Below are the code and all the weights of a small trained network. Each question names an input and a class and asks about switching units off, where a switched-off unit gives its printed mean instead of its output.

import numpy as np


def w(rows, s, z=0):
    codes = np.array(rows[::2]) - 128.0
    scale = np.full(codes.shape[1], s)
    scale[-1] = z or s
    return codes * scale


def f(y):
    return np.maximum(y, 0)


def log_softmax(a):
    a = a - a.max(-1, keepdims=True)
    return a - np.log(np.exp(a).sum(-1, keepdims=True))


def net(x, mask):
    res = np.array(x, float).reshape(1, 3) / 4 @ E
    y = f(res @ A[0][:, :-1].T + A[0][:, -1])
    res = res + np.where(mask, y, B[0][:, -1]) @ B[0][:, :-1]
    return log_softmax(res[-1] @ U[:, :-1].T + U[:, -1])


A, B = {}, {}
E = w([
[123,136,129],'x0',
[230,175,156],'x1',
[129,53,254],'x2',
],0.0082)
A[0] = w([
[88,66,190,91],'N0',
[208,150,168,94],'N1',
[137,155,52,59],'N2',
[146,76,167,71],'N3',
[121,153,49,109],'N4',
[4,185,111,126],'N5',
[37,59,149,132],'N6',
[192,223,182,119],'N7',
[90,108,180,97],'N8',
[54,109,122,54],'N9',
[130,105,178,72],'N10',
[180,94,194,109],'N11',
[105,197,144,224],'N12',
[83,152,164,1],'N13',
],0.013,0.0089)
B[0] = w([
[65,98,39,209],'N0',
[173,194,10,198],'N1',
[1,115,57,180],'N2',
[50,147,48,166],'N3',
[28,73,65,210],'N4',
[215,117,21,221],'N5',
[235,208,48,239],'N6',
[121,129,2,227],'N7',
[48,64,54,176],'N8',
[171,240,12,157],'N9',
[62,106,37,161],'N10',
[69,110,31,212],'N11',
[131,56,94,254],'N12',
[43,5,32,128],'N13',
],0.0086,0.0068)
U = w([
[177,25,112,254],'0',
[189,149,91,119],'1',
[25,29,129,56],'2',
[170,89,140,183],'3',
[116,155,197,2],'4',
[129,188,252,2],'5',
],0.013,0.0093)

Each question gives the input, the list of numbers given to net, and the class t.
The units are the neurons (one row each of A and B). Each row of codes is followed by its name. A weight is (code - 128) times the scale printed after its matrix; where a second scale follows, it is the last column's (A, B and U).
mask holds one flag per neuron, in row order. A switched-off neuron (its flag False) gives its mean, the last column of its row in B, instead of its output. The means were averaged over made-up inputs and are rounded, as every weight is.
A unit's drop is (log p(t) with every unit on - log p(t) with that unit switched off) / (log p(t) with every unit on - log p(t) with every unit switched off).
The circuit of an input: a set's keep is (log p(t) with only the set's units on - log p(t) with every unit switched off) / (log p(t) with every unit on - log p(t) with every unit switched off). Starting from the 12 units with the biggest drops (on a tie, the unit counted first), units are removed one at a time, each time the one whose removal leaves the highest keep (on an exact tie, the one counted first), for as long as the keep stays at least 0.8.
circuit, biggest first: the units of the circuit, biggest drop first
unit that matters most: the unit with the biggest drop
top k neurons: the k neurons with the biggest drops, biggest first
drop of u: that unit's drop, to one decimal
input [7,-4,-8], class 2: top 3 neurons => (N4, N2, N6)
input [-2,-3,-5], class 2: circuit, biggest first => (N6)
input [8,7,-7], class 0: top 4 neurons => (N6, N12, N4, N9)
input [-3,-6,5], class 1: top 2 neurons => (N6, N9)
input [2,4,5], class 2: circuit, biggest first => (N6, N11)
input [-1,3,0], class 3: top 2 neurons => (N5, N6)
input [-5,-8,-6], class 1: top 3 neurons => (N5, N9, N6)
input [2,-4,4], class 1: top 2 neurons => (N6, N4)
input [-3,-8,-4], class 1: top 2 neurons => (N9, N6)
input [-1,0,-4], class 2: top 2 neurons => (N6, N4)
input [0,-8,-5], class 1: top 2 neurons => (N9, N5)
input [-3,0,-6], class 2: drop of N4 => 0.3
input [5,-7,2], class 1: drop of N11 => 0.0
input [1,2,6], class 2: drop of N8 => 0.1
input [-3,1,2], class 3: unit that matters most => N4
